Below are the code and all the weights of a small trained network. Each question names an input and a class and asks about switching units off, where a switched-off unit gives its printed mean instead of its output.

import numpy as np


def w(rows, s, z=0):
    codes = np.array(rows[::2]) - 128.0
    scale = np.full(codes.shape[1], s)
    scale[-1] = z or s
    return codes * scale


def norm(h):
    return h / np.sqrt((h * h).mean(-1, keepdims=True) + 1e-5)


def f(y):
    return np.maximum(y, 0)


def log_softmax(a):
    a = a - a.max(-1, keepdims=True)
    return a - np.log(np.exp(a).sum(-1, keepdims=True))


def net(x, mask):
    res = np.array(x, float).reshape(1, 2) / 4 @ E
    u = 0
    for l in range(3):
        y = f(norm(res) @ A[l][:, :-1].T + A[l][:, -1])
        res = res + np.where(mask[u : u + 4], y, B[l][:, -1]) @ B[l][:, :-1]
        u += 4
    return log_softmax(norm(res)[-1] @ U[:, :-1].T + U[:, -1])


A, B = {}, {}
E = w([
[121,20,254],'x0',
[252,105,152],'x1',
],0.0011)
A[0] = w([
[185,192,35,21],'L0N0',
[107,101,195,6],'L0N1',
[255,136,64,164],'L0N2',
[77,166,90,55],'L0N3',
],0.0051,0.0021)
B[0] = w([
[152,195,51,210],'L0N0',
[44,237,222,160],'L0N1',
[185,253,82,253],'L0N2',
[150,106,75,171],'L0N3',
],0.005,0.0031)
A[1] = w([
[159,218,130,194],'L1N0',
[198,144,62,253],'L1N1',
[174,112,100,65],'L1N2',
[54,64,4,23],'L1N3',
],0.0045,0.0016)
B[1] = w([
[172,27,168,241],'L1N0',
[59,90,206,254],'L1N1',
[129,253,189,137],'L1N2',
[120,33,46,173],'L1N3',
],0.0045,0.0034)
A[2] = w([
[57,63,128,248],'L2N0',
[161,29,158,219],'L2N1',
[195,178,204,136],'L2N2',
[2,120,230,148],'L2N3',
],0.0051,0.0016)
B[2] = w([
[3,143,203,226],'L2N0',
[156,147,7,215],'L2N1',
[63,55,128,232],'L2N2',
[192,224,200,253],'L2N3',
],0.0049,0.0033)
U = w([
[119,194,237,250],'0',
[182,1,155,8],'1',
[22,82,84,185],'2',
[198,227,41,95],'3',
],0.016,0.0021)

Each question gives the input, the list of numbers given to net, and the class t.
The units are the neurons (one row each of A and B). Each row of codes is followed by its name. A weight is (code - 128) times the scale printed after its matrix; where a second scale follows, it is the last column's (A, B and U).
mask holds one flag per neuron, layer by layer. A switched-off neuron (its flag False) gives its mean, the last column of its row in B, instead of its output. The means were averaged over made-up inputs and are rounded, as every weight is.
A unit's drop is (log p(t) with every unit on - log p(t) with that unit switched off) / (log p(t) with every unit on - log p(t) with every unit switched off).
The circuit of an input: a set's keep is (log p(t) with only the set's units on - log p(t) with every unit switched off) / (log p(t) with every unit on - log p(t) with every unit switched off). Starting from all 12 units, units are removed one at a time, each time the one whose removal leaves the highest keep (on an exact tie, the one counted first), for as long as the keep stays at least 0.8.
circuit, biggest first: the units of the circuit, biggest drop first
top k neurons: the k neurons with the biggest drops, biggest first
top k neurons in layer l: the k neurons of layer l with the biggest drops, biggest first
drop when u is switched off: that unit's drop, to one decimal
input [3,4], class 1: top neuron : (L1N0)
input [0,-6], class 2: circuit, biggest first : (L1N3; L0N2)
input [0,-4], class 2: circuit, biggest first : (L0N2; L1N3)
input [6,5], class 1: top 4 neurons : (L1N1; L2N2; L2N0; L2N1)
input [-6,-3], class 2: top 4 neurons : (L0N2; L2N3; L1N1; L2N1)
input [-1,2], class 3: top 2 neurons : (L0N2; L2N0)
input [7,7], class 1: top 2 neurons : (L1N1; L2N2)
input [-1,0], class 3: top 3 neurons : (L0N0; L2N0; L0N2)
input [0,-3], class 2: top 2 neurons : (L0N2; L1N3)
input [5,4], class 1: top 3 neurons : (L1N1; L2N2; L2N0)
input [0,6], class 1: top 2 neurons in layer 1 : (L1N0; L1N1)
input [-2,-5], class 2: top 2 neurons : (L1N3; L0N2)
input [-2,0], class 3: top 3 neurons : (L0N0; L2N0; L2N3)
input [-2,-2], class 2: top neuron : (L1N3)
input [-4,-3], class 2: drop when L0N2 is switched off : 1.0
input [5,7], class 1: drop when L2N2 is switched off : 0.1
input [1,-5], class 2: drop when L1N3 is switched off : 0.3
